Here is a tiny trained network, its code and every weight. The questions are about switching its units off for an input and a target symbol, where a switched-off unit gives its printed mean instead of its output.

import numpy as np


def w(rows, s, z=0):
    codes = np.array(rows[::2]) - 128.0
    scale = np.full(codes.shape[1], s)
    scale[-1] = z or s
    return codes * scale


def norm(h):
    return h / np.sqrt((h * h).mean(-1, keepdims=True) + 1e-5)


def f(y):
    return y / 2 * (1 + np.tanh(0.7978845608 * (y + 0.044715 * y**3)))


def softmax(a):
    e = np.exp(a - a.max(-1, keepdims=True))
    return e / e.sum(-1, keepdims=True)


def log_softmax(a):
    a = a - a.max(-1, keepdims=True)
    return a - np.log(np.exp(a).sum(-1, keepdims=True))


def net(x, mask):
    ids = ['ΔΞΠΣΨζθτω'.index(c) for c in x.split()]
    T = len(ids)
    res = E[ids] + P[:T]
    u = 0
    for l in range(2):
        q, k, v = (norm(res) @ M[l].T for M in (Q, K, V))
        z = softmax(np.where(np.tri(T) > 0, q @ k.T / 4**0.5, -1e9)) @ v
        res = res + np.where(mask[u], z, O[l][:, -1]) @ O[l][:, :-1]
        u += 1
        y = f(norm(res) @ A[l][:, :-1].T + A[l][:, -1])
        res = res + np.where(mask[u : u + 8], y, B[l][:, -1]) @ B[l][:, :-1]
        u += 8
    return log_softmax(norm(res)[-1] @ U[:, :-1].T + U[:, -1])


Q, K, V, O, A, B = {}, {}, {}, {}, {}, {}
E = w([
[153,142,163,8],'Δ',
[221,178,238,128],'Ξ',
[106,150,75,48],'Π',
[125,38,177,139],'Σ',
[98,165,72,56],'Ψ',
[59,183,91,221],'ζ',
[116,196,117,212],'θ',
[79,187,69,64],'τ',
[78,179,128,198],'ω',
],0.015)
P = w([
[111,3,27,162],'0',
[153,238,157,191],'1',
[119,218,165,187],'2',
[95,228,226,109],'3',
[106,143,148,143],'4',
[77,169,168,117],'5',
[73,132,202,83],'6',
[68,120,187,77],'7',
[47,72,59,137],'8',
[38,84,202,41],'9',
[69,97,167,41],'10',
[33,74,89,97],'11',
],0.0075)
Q[0] = w([
[244,175,125,210],'0.h1',
[98,156,178,145],'0.h1',
[176,97,85,154],'0.h1',
[175,44,121,254],'0.h1',
],0.0078)
K[0] = w([
[254,216,20,120],'0.h1',
[220,117,107,215],'0.h1',
[81,164,139,69],'0.h1',
[188,249,204,163],'0.h1',
],0.0051)
V[0] = w([
[175,213,177,79],'0.h1',
[112,81,254,137],'0.h1',
[124,91,142,140],'0.h1',
[3,205,171,225],'0.h1',
],0.0081)
O[0] = w([
[115,132,250,47,77],'0.h1',
[141,68,124,107,195],'0.h1',
[141,118,101,141,148],'0.h1',
[40,89,149,97,254],'0.h1',
],0.016,0.0048)
A[0] = w([
[128,114,201,251,131],'0.n1',
[107,131,68,70,88],'0.n2',
[117,109,80,198,118],'0.n3',
[168,158,116,14,105],'0.n4',
[140,138,89,144,118],'0.n5',
[213,113,99,70,3],'0.n6',
[63,152,148,77,111],'0.n7',
[101,127,104,22,122],'0.n8',
],0.016,0.0045)
B[0] = w([
[101,149,251,163,187],'0.n1',
[113,210,148,94,202],'0.n2',
[129,213,201,114,189],'0.n3',
[105,210,5,84,177],'0.n4',
[151,173,133,176,140],'0.n5',
[124,184,242,134,132],'0.n6',
[167,226,142,94,254],'0.n7',
[143,203,124,206,237],'0.n8',
],0.015,0.0069)
Q[1] = w([
[230,109,111,175],'1.h1',
[174,107,130,254],'1.h1',
[59,110,210,244],'1.h1',
[57,160,24,46],'1.h1',
],0.0095)
K[1] = w([
[168,55,173,169],'1.h1',
[150,113,60,245],'1.h1',
[117,217,29,193],'1.h1',
[54,115,120,56],'1.h1',
],0.011)
V[1] = w([
[111,120,168,12],'1.h1',
[184,255,93,123],'1.h1',
[157,162,202,116],'1.h1',
[70,49,46,128],'1.h1',
],0.0098)
O[1] = w([
[142,245,112,137,113],'1.h1',
[240,85,102,53,254],'1.h1',
[137,169,38,110,186],'1.h1',
[95,108,255,173,17],'1.h1',
],0.0089,0.0099)
A[1] = w([
[161,149,214,47,180],'1.n1',
[158,87,142,153,88],'1.n2',
[163,187,187,249,122],'1.n3',
[162,208,217,68,177],'1.n4',
[167,149,101,111,247],'1.n5',
[167,105,87,176,197],'1.n6',
[100,201,130,97,3],'1.n7',
[69,164,130,71,187],'1.n8',
],0.018,0.0017)
B[1] = w([
[100,238,177,182,204],'1.n1',
[108,125,99,81,135],'1.n2',
[5,213,53,175,150],'1.n3',
[77,55,41,137,250],'1.n4',
[101,83,191,161,186],'1.n5',
[56,121,154,167,134],'1.n6',
[101,111,172,74,218],'1.n7',
[121,122,180,138,193],'1.n8',
],0.019,0.016)
U = w([
[67,147,138,245,165],'Δ',
[96,124,214,95,184],'Ξ',
[100,51,107,44,190],'Π',
[165,134,114,110,104],'Σ',
[146,115,102,153,98],'Ψ',
[143,139,116,121,59],'ζ',
[122,124,113,124,4],'θ',
[128,124,121,126,11],'τ',
[162,124,106,165,162],'ω',
],0.012,0.0036)

Each question gives the input, a string of symbols that net reads in full, and the target symbol t.
The units are the heads (4 rows each of Q, K, V and O) and the neurons (one row each of A and B). Each row of codes is followed by its name. A weight is (code - 128) times the scale printed after its matrix; where a second scale follows, it is the last column's (O, A, B and U).
mask holds one flag per unit, layer by layer, with each layer's heads first. A switched-off unit (its flag False) gives its mean, the last column of its rows in O or B, instead of its output. The means were averaged over made-up inputs and are rounded, as every weight is.
A unit's drop is (log p(t) with every unit on - log p(t) with that unit switched off) / (log p(t) with every unit on - log p(t) with every unit switched off).
The circuit of an input: a set's keep is (log p(t) with only the set's units on - log p(t) with every unit switched off) / (log p(t) with every unit on - log p(t) with every unit switched off). Starting from the 12 units with the biggest drops (on a tie, the unit counted first), units are removed one at a time, each time the one whose removal leaves the highest keep (on an exact tie, the one counted first), for as long as the keep stays at least 0.8.
circuit, biggest first: the units of the circuit, biggest drop first
most important unit: the unit with the biggest drop
k most important neurons: the k neurons with the biggest drops, biggest first
k most important neurons of layer l: the k neurons of layer l with the biggest drops, biggest first
drop when u is switched off: that unit's drop, to one decimal
input τ Ξ Ψ, target Π: 3 most important neurons of layer 1	(1.n1 1.n3 1.n5)
input Σ Π Δ, target Δ: circuit, biggest first	(0.n7 0.h1 1.h1)
input Σ τ τ τ Π τ, target Π: 2 most important neurons	(1.n1 0.n3)
input Σ ω τ Ξ Σ Ψ Σ Ψ Σ θ Δ, target Δ: circuit, biggest first	(0.n8)
input τ τ τ, target Π: circuit, biggest first	(1.n1 1.n3 0.n3)
input ω Π ζ Σ τ ζ, target Ξ: 4 most important neurons of layer 1	(1.n7 1.n8 1.n3 1.n1)
input Σ Ξ τ Π τ Σ, target Ξ: 2 most important neurons	(1.n4 0.n1)
input Δ ω Ξ ζ ω, target Ξ: 2 most important neurons	(0.n6 1.n7)
input Σ ω ζ Ξ Σ Ξ Σ Σ θ Ξ, target Π: 2 most important neurons	(0.n4 1.n1)
input ζ ζ θ τ Σ Ψ Π Σ Σ Ξ, target Δ: circuit, biggest first	(1.n1 1.n4)
input Σ Ξ Σ Π θ Ξ Ξ Ξ Δ Ξ ω, target Π: 3 most important neurons of layer 0	(0.n7 0.n6 0.n3)
input Σ Σ Ψ Π ω Σ Σ Π Σ ω Π, target Δ: circuit, biggest first	(1.h1 0.h1 0.n7)
input Σ Σ Σ ω Ξ Σ Σ ζ, target Π: 3 most important neurons	(0.n3 0.n8 1.n1)
input Ξ θ τ Σ ω τ Ξ Σ Σ τ ζ Σ, target Π: 2 most important neurons	(1.n1 0.n7)
input τ Δ Π, target Π: 4 most important neurons	(1.n1 1.n3 1.n5 0.n7)
input Σ τ Σ ζ ζ Σ Σ ζ τ Ξ, target Δ: most important neuron of layer 0	(0.n2)
input ζ Σ θ Σ τ ω Ξ Π Σ ζ Δ θ, target Ξ: 2 most important neurons	(0.n8 1.n7)
input Ξ ω Σ Ξ θ Π ω ω Π Ψ Ξ, target Π: 2 most important neurons	(0.n4 1.n4)
input τ ω τ Ξ Σ Σ, target Ξ: 4 most important neurons of layer 1	(1.n4 1.n1 1.n3 1.n2)
input Σ Δ Σ Σ Σ Ξ Σ, target Π: most important unit	0.h1
input Σ Σ ζ Σ Ψ Π ζ θ ζ, target Π: drop when 1.n1 is switched off	0.4
input Σ ω ω Δ τ τ Π ω ζ, target Ξ: drop when 0.h1 is switched off	0.4
input τ ζ Π, target Π: drop when 0.n1 is switched off	0.1
